Below is a small trained network, with its code and all its weights. Each question gives an input and a target symbol and asks what happens when units are switched off, that is, made to give their printed mean instead of their output.

import numpy as np


def w(rows, s, z=0):
    codes = np.array(rows[::2]) - 128.0
    scale = np.full(codes.shape[1], s)
    scale[-1] = z or s
    return codes * scale


def norm(h):
    return h / np.sqrt((h * h).mean(-1, keepdims=True) + 1e-5)


def softmax(a):
    e = np.exp(a - a.max(-1, keepdims=True))
    return e / e.sum(-1, keepdims=True)


def log_softmax(a):
    a = a - a.max(-1, keepdims=True)
    return a - np.log(np.exp(a).sum(-1, keepdims=True))


def net(x, mask):
    ids = ['ΓΔΠΣΦΩαβεζηθξτψ'.index(c) for c in x.split()]
    T = len(ids)
    res = E[ids] + P[:T]
    u = 0
    for l in range(3):
        r = norm(res)
        for j in range(2):
            rows = slice(4 * j, 4 * j + 4)
            q, k, v = (r @ M[l][rows].T for M in (Q, K, V))
            z = softmax(np.where(np.tri(T) > 0, q @ k.T / 4**0.5, -1e9)) @ v
            o = O[l][rows]
            res = res + np.where(mask[u + j], z, o[:, -1]) @ o[:, :-1]
        u += 2
    return log_softmax(norm(res)[-1] @ U[:, :-1].T + U[:, -1])


Q, K, V, O = {}, {}, {}, {}
E = w([
[103,143,84,163,177,126],'Γ',
[118,112,100,56,105,165],'Δ',
[81,100,51,152,139,164],'Π',
[87,9,95,83,126,78],'Σ',
[157,103,28,137,135,147],'Φ',
[198,72,106,126,116,61],'Ω',
[159,157,145,216,183,148],'α',
[101,72,152,43,64,176],'β',
[169,64,150,164,111,190],'ε',
[166,223,75,99,180,101],'ζ',
[193,138,132,221,195,180],'η',
[88,113,142,68,153,124],'θ',
[130,193,123,102,172,99],'ξ',
[99,74,157,60,79,190],'τ',
[148,49,152,165,189,228],'ψ',
],0.012)
P = w([
[102,186,144,175,58,113],'0',
[91,172,64,50,173,254],'1',
[110,145,77,43,175,214],'2',
[105,119,106,48,173,179],'3',
[101,79,128,83,171,148],'4',
[122,74,130,91,177,138],'5',
[129,77,154,100,190,123],'6',
[140,65,167,107,203,105],'7',
[160,50,181,103,203,84],'8',
[183,45,194,98,210,73],'9',
[160,54,199,116,223,79],'10',
[154,79,176,135,222,115],'11',
],0.0056)
Q[0] = w([
[49,74,123,174,166,117],'0.h1',
[144,203,132,134,152,125],'0.h1',
[111,166,228,117,48,147],'0.h1',
[188,196,218,111,98,171],'0.h1',
[100,155,128,167,125,2],'0.h2',
[50,111,153,129,150,122],'0.h2',
[178,117,160,52,52,182],'0.h2',
[111,110,205,91,52,118],'0.h2',
],0.0088)
K[0] = w([
[149,73,176,98,148,100],'0.h1',
[86,136,88,145,144,109],'0.h1',
[40,104,89,138,74,148],'0.h1',
[109,145,104,173,26,131],'0.h1',
[115,206,48,137,146,113],'0.h2',
[114,115,157,58,155,80],'0.h2',
[164,97,102,110,30,193],'0.h2',
[143,121,149,101,5,141],'0.h2',
],0.011)
V[0] = w([
[151,65,160,150,84,162],'0.h1',
[131,77,122,128,138,134],'0.h1',
[84,98,98,122,115,254],'0.h1',
[143,158,134,164,144,141],'0.h1',
[60,136,154,172,176,121],'0.h2',
[128,119,71,182,122,134],'0.h2',
[101,162,114,93,64,94],'0.h2',
[160,93,139,98,70,200],'0.h2',
],0.0079)
O[0] = w([
[156,149,59,110,120,50,114],'0.h1',
[139,209,74,99,137,109,156],'0.h1',
[78,194,82,196,234,114,224],'0.h1',
[2,140,116,68,126,128,168],'0.h1',
[85,131,65,99,115,90,177],'0.h2',
[63,123,128,202,62,165,166],'0.h2',
[130,169,67,143,103,93,3],'0.h2',
[96,154,155,141,166,89,125],'0.h2',
],0.006,0.0051)
Q[1] = w([
[182,177,151,39,175,131],'1.h1',
[118,161,158,160,134,178],'1.h1',
[65,137,89,62,176,137],'1.h1',
[80,42,70,167,110,116],'1.h1',
[92,56,64,244,85,144],'1.h2',
[118,180,123,96,98,141],'1.h2',
[94,157,78,128,93,108],'1.h2',
[81,126,156,139,122,79],'1.h2',
],0.011)
K[1] = w([
[130,176,117,180,14,129],'1.h1',
[2,114,73,162,145,165],'1.h1',
[150,129,216,182,93,105],'1.h1',
[184,89,185,111,223,124],'1.h1',
[177,26,116,201,191,192],'1.h2',
[184,205,137,107,127,175],'1.h2',
[145,158,60,161,129,170],'1.h2',
[170,146,126,50,208,116],'1.h2',
],0.0092)
V[1] = w([
[147,105,204,63,83,73],'1.h1',
[89,104,92,62,125,122],'1.h1',
[108,155,106,100,88,41],'1.h1',
[161,150,70,131,81,168],'1.h1',
[255,185,106,105,135,78],'1.h2',
[172,125,108,212,177,182],'1.h2',
[137,159,97,120,101,154],'1.h2',
[182,190,153,208,84,165],'1.h2',
],0.0077)
O[1] = w([
[116,163,138,148,197,105,2],'1.h1',
[170,19,154,205,203,124,121],'1.h1',
[79,138,236,115,189,132,56],'1.h1',
[133,48,175,45,68,98,116],'1.h1',
[98,155,52,115,79,91,23],'1.h2',
[219,120,143,56,228,70,191],'1.h2',
[67,71,142,176,171,104,117],'1.h2',
[95,88,181,69,102,2,75],'1.h2',
],0.006,0.0081)
Q[2] = w([
[161,107,123,254,106,102],'2.h1',
[118,66,43,254,136,113],'2.h1',
[206,142,203,107,176,44],'2.h1',
[198,188,219,68,173,182],'2.h1',
[156,47,40,132,115,75],'2.h2',
[160,53,92,240,137,84],'2.h2',
[144,177,153,149,239,151],'2.h2',
[105,143,241,101,147,58],'2.h2',
],0.0081)
K[2] = w([
[208,128,152,182,229,218],'2.h1',
[250,120,99,65,187,182],'2.h1',
[162,168,181,145,159,105],'2.h1',
[133,184,147,189,66,87],'2.h1',
[254,112,161,146,191,166],'2.h2',
[157,19,150,237,172,198],'2.h2',
[123,122,90,185,107,76],'2.h2',
[84,193,172,181,139,61],'2.h2',
],0.0097)
V[2] = w([
[238,100,142,127,175,63],'2.h1',
[84,147,47,130,160,53],'2.h1',
[111,137,112,201,185,66],'2.h1',
[125,202,254,174,144,136],'2.h1',
[113,175,168,170,72,140],'2.h2',
[207,169,57,163,170,120],'2.h2',
[75,149,17,109,51,109],'2.h2',
[121,83,94,153,98,125],'2.h2',
],0.0081)
O[2] = w([
[108,97,84,131,254,142,120],'2.h1',
[234,152,103,141,136,147,84],'2.h1',
[182,155,155,193,167,174,110],'2.h1',
[83,189,134,157,128,185,34],'2.h1',
[133,89,88,78,137,140,3],'2.h2',
[28,84,90,98,84,196,192],'2.h2',
[60,85,85,160,103,44,37],'2.h2',
[116,29,149,172,129,116,149],'2.h2',
],0.0085,0.0047)
U = w([
[171,105,95,38,118,130,65],'Γ',
[142,110,90,149,120,116,118],'Δ',
[193,78,156,215,181,88,90],'Π',
[85,102,87,245,64,165,143],'Σ',
[123,107,166,109,143,71,253],'Φ',
[112,81,89,80,69,135,174],'Ω',
[91,147,234,140,139,148,178],'α',
[151,174,87,144,134,142,147],'β',
[176,170,56,108,169,94,116],'ε',
[215,104,193,118,54,179,28],'ζ',
[55,128,123,109,212,107,157],'η',
[26,153,117,125,119,166,187],'θ',
[104,72,193,106,81,174,8],'ξ',
[138,198,129,169,117,110,221],'τ',
[134,159,84,118,157,150,54],'ψ',
],0.012,0.0033)

Each question gives the input, a string of symbols that net reads in full, and the target symbol t.
The units are the heads (4 rows each of Q, K, V and O). Each row of codes is followed by its name. A weight is (code - 128) times the scale printed after its matrix; where a second scale follows, it is the last column's (O and U).
mask holds one flag per head, layer by layer. A switched-off head (its flag False) gives its mean, the last column of its rows in O, instead of its output. The means were averaged over made-up inputs and are rounded, as every weight is.
A unit's drop is (log p(t) with every unit on - log p(t) with that unit switched off) / (log p(t) with every unit on - log p(t) with every unit switched off).
The circuit of an input: a set's keep is (log p(t) with only the set's units on - log p(t) with every unit switched off) / (log p(t) with every unit on - log p(t) with every unit switched off). Starting from all 6 units, units are removed one at a time, each time the one whose removal leaves the highest keep (on an exact tie, the one counted first), for as long as the keep stays at least 0.8.
units of the circuit, in order: the units of the circuit, biggest drop first
unit that matters most: the unit with the biggest drop
which heads matter: for each layer, one digit per head in row order, 1 if its drop is at least 0.15 and else 0, layers parted by /
input Σ ζ η Π Π ε Ω β, target Π: unit that matters most -> 1.h1
input Δ ε Π Σ ζ Π β, target ε: units of the circuit, in order -> 0.h1, 1.h2, 0.h2, 2.h1
input Σ Φ α, target Σ: units of the circuit, in order -> 1.h2, 2.h2
input Π η α ε β α Ω τ, target ζ: units of the circuit, in order -> 0.h2, 2.h1
input ξ β Σ ε Π ε Σ β, target α: which heads matter -> 11 / 11 / 10
input α α α η θ Π Φ η Π Π Π β, target θ: which heads matter -> 10 / 11 / 10
input Π Σ α Σ η Σ β θ α ψ η ξ, target ζ: units of the circuit, in order -> 0.h2, 2.h1
input ζ Π ζ, target Φ: units of the circuit, in order -> 0.h2, 0.h1, 1.h2, 2.h2
input Δ β Π Π α Ω η Ω θ, target ε: which heads matter -> 11 / 11 / 11
input η θ Σ β Π Σ Π β Δ Δ, target Ω: which heads matter -> 00 / 11 / 11
input η τ η α α Π β β, target Ω: units of the circuit, in order -> 1.h1, 2.h2, 0.h1
input α η ε θ, target θ: units of the circuit, in order -> 2.h1, 0.h1
input Π β η, target Π: which heads matter -> 01 / 11 / 01
input Π β η Π β τ, target ζ: which heads matter -> 11 / 10 / 10
input Δ τ τ, target ε: which heads matter -> 11 / 01 / 11
input Φ η Π β ξ, target Γ: which heads matter -> 11 / 11 / 10
input η α ζ α η ζ, target Ω: unit that matters most -> 1.h1
input Π η Π α α Π β α Π θ α θ, target ζ: which heads matter -> 11 / 00 / 10
input Π ζ ζ Π α τ ζ, target ζ: which heads matter -> 10 / 00 / 10
input α Π α Σ Π α Σ β α ξ, target θ: units of the circuit, in order -> 0.h1, 2.h1
input Π Φ ε η α θ η ε α θ β, target ζ: which heads matter -> 01 / 10 / 10
input Π β ε, target Π: unit that matters most -> 0.h2
input ξ Σ β, target α: which heads matter -> 11 / 11 / 11
input Π Π Π, target Σ: units of the circuit, in order -> 2.h2, 0.h1, 2.h1
input Π Π α Π, target Ω: which heads matter -> 10 / 10 / 10
input α η η Φ η Π Π, target Γ: which heads matter -> 00 / 11 / 10
input Π Π η, target Π: which heads matter -> 01 / 11 / 11
input Δ Ω Π β η β, target ε: units of the circuit, in order -> 0.h1, 0.h2, 1.h2, 2.h1
input Π β ψ, target Π: unit that matters most -> 0.h2
